[-3.69  2.26 -0.69  1.77  2.59 -0.36  4.59  4.23 -2.07  0.49  4.54  1.03
 -0.59 -1.65  1.93 -1.16 -0.15  0.51  0.76] : <31>:(27)
[-1.09 -1.11 -0.21  3.80  3.14 -0.05  4.32  5.69 -1.64  0.68  4.06  1.81
 -1.83 -1.63 -0.41 -1.36  6.58  2.29  0.08] : <31>:(34)
[-1.63  0.02 -0.85  7.14  3.36 -1.05  5.06  5.04 -2.18  1.12  2.53  3.24
 -2.25  2.72  0.12  1.11 -5.24  0.47  0.18] : <21>:(24)
[-4.77  1.27 -1.10  0.35  1.50 -0.30  3.83  2.28  0.28  1.34  2.79  0.00
 -0.87  2.26  0.45  2.49 -1.40  0.74  0.07] : <21>:(29)
[-6.04  1.73 -1.80 -0.14 -0.36  0.43  6.79  3.87 -2.31  0.35  3.13 -1.00
  0.13 -0.66 -0.37 -0.58  4.60  1.42  0.46] : <31>:(39)
[-1.46  1.35 -1.04  1.24  1.12  1.02  3.82  2.23  0.07  0.65  2.41  0.32
 -2.05 -1.92  0.49  0.58  8.75  1.43 -0.27] : <31>:(34)
[-5.76  0.94 -1.92  2.80  2.09 -0.69  7.12  5.41 -0.60  1.92  4.09  2.02
 -1.91  1.32  0.26  3.87  2.74  0.80  0.58] : <21>:(37)
[-3.04 -0.07 -1.30  4.50  3.11 -0.84  2.06  3.09 -1.49  1.16  2.82  3.06
 -2.32  5.18  0.58  3.00 -6.45 -0.47  0.75] : <21>:(24)
[-0.74 -0.70 -0.02  3.10  2.07 -0.20  6.07  4.97 -3.39  0.26  5.02  1.93
 -0.85 -1.45 -1.50 -2.97  0.16  1.92 -0.12] : <31>:(27)
[-3.29  1.63 -0.48  1.70  1.74 -0.66  4.57  3.50 -1.25 -0.07  3.28  0.52
 -0.69 -1.64  0.14 -0.96  5.42  1.07 -0.13] : <31>:(39)
[-4.26  1.18 -1.73  2.91  2.34  0.01  3.45  3.38 -1.39  1.11  3.78  2.24
 -0.25  3.64  1.45  1.86 -2.19  0.51  0.01] : <21>:(37)
[-4.57 -1.14 -1.97  3.24  0.23 -0.15  6.97  3.73 -2.11  0.70  3.42  1.37
 -1.48  2.91  0.63  1.04 -1.60  1.15  0.07] : <21>:(24)
[-1.61  0.83 -0.65  1.47  1.11 -1.02  1.39  2.94 -0.93  0.35  3.17 -0.17
 -0.87 -3.12 -0.55 -2.69  4.15  0.94  0.47] : <31>:(39)
[-1.75  1.09 -0.66  1.06  0.25 -0.56  1.71  1.71 -0.97  0.89 -1.07  2.39
  0.46  1.70  0.63  1.52 -5.90 -1.30  0.90] : <21>:(29)
[-3.84 -0.02 -0.91  0.65 -2.32 -0.30  6.21  1.64 -1.94  1.99  0.33  0.89
 -0.48  2.56  0.03  2.47 -4.82 -0.16  0.91] : <21>:(29)
[-5.42  1.14 -1.51  3.22  4.06 -0.47  3.51  3.16 -0.41 -0.51  3.13  0.33
 -0.28  3.62  1.00 -0.08 -1.39  0.48  0.62] : <21>:(29)
[-3.95  0.18  0.12  1.25  0.51 -0.06  7.04  4.98 -2.97  0.44  4.15  0.63
 -0.47 -1.26  0.41 -0.30  5.02  0.36 -0.09] : <31>:(27)
[-4.05  1.56 -1.69  3.80  3.14 -0.97  1.97  2.37 -0.89  0.88  4.04  2.78
  0.35  2.32  0.87  3.08 -5.79 -0.25  0.37] : <21>:(24)
[-2.48  0.78  0.04  3.73  2.21 -0.81  4.41  4.91 -2.92 -0.39  5.42  2.02
 -0.86 -1.65 -0.66 -1.77  1.13  1.09  0.03] : <31>:(27)
[-7.16  1.12 -2.93  3.64  2.64  0.33  6.22  5.13  0.28  1.49  3.86  1.29
 -2.64  4.39  1.55  3.28  1.41  1.30  1.06] : <21>:(37)
[-3.60  2.22  0.51  0.89  2.91  0.39  2.99  4.04 -1.02  1.04  3.46  1.94
  0.44 -1.85  0.20  2.01  7.47 -0.54 -0.55] : <31>:(34)
[-3.82  0.57 -1.63  5.04  3.94 -0.82  4.00  5.53 -0.58  1.49  2.92  1.98
 -1.95  4.70  1.27  2.24 -1.61  0.84  0.50] : <21>:(37)
[-3.67  2.46 -1.18  2.93  3.40 -0.89  1.79  2.49 -1.39 -0.11  4.46  0.84
 -0.76  0.33 -0.28 -1.76  2.67  0.26 -0.44] : <31>:(39)
[-2.31  0.21 -0.75  1.52  1.52  0.42  5.84  4.12 -2.72  0.20  4.61  2.22
  0.57 -1.52 -0.56 -1.73  0.02  0.10 -0.14] : <31>:(27)
[-4.42  0.54 -0.75  1.95  0.75 -0.73  6.20  1.42 -2.34  1.14  4.33  0.40
  0.24 -0.17  0.31 -1.44  1.31  0.26  0.82] : <31>:(27)
[-6.52  1.57 -1.59  2.65  1.67 -0.43  4.84  3.29 -1.26  0.25  3.15  1.56
 -0.66  3.28  1.56  3.29 -2.95 -0.07  0.88] : <21>:(37)
[-4.64  0.89 -0.98  1.17  1.66 -0.13  2.84  2.66 -1.04  0.68  3.36  2.89
  0.66  3.17  0.95  2.32 -1.57  0.14  0.53] : <21>:(24)
[-4.13  2.33 -0.57  3.04  2.36 -0.73  3.82  3.28 -2.03 -0.29  6.83  2.42
  0.33 -1.54  0.44 -0.08  1.93 -0.14 -0.84] : <31>:(27)
[-4.82  1.88 -0.67  3.59  3.57 -0.22  3.13  4.72 -1.96  0.64  4.87  2.98
 -0.38  1.55  0.46 -0.37 -1.63 -0.67  0.92] : <21>:(37)
[-2.91 -0.20 -1.21  1.59  0.25 -0.64  4.06  1.93 -1.28  0.03  1.15  1.53
 -1.27  2.41  0.00 -0.33 -5.63  0.04  2.35] : <21>:(29)
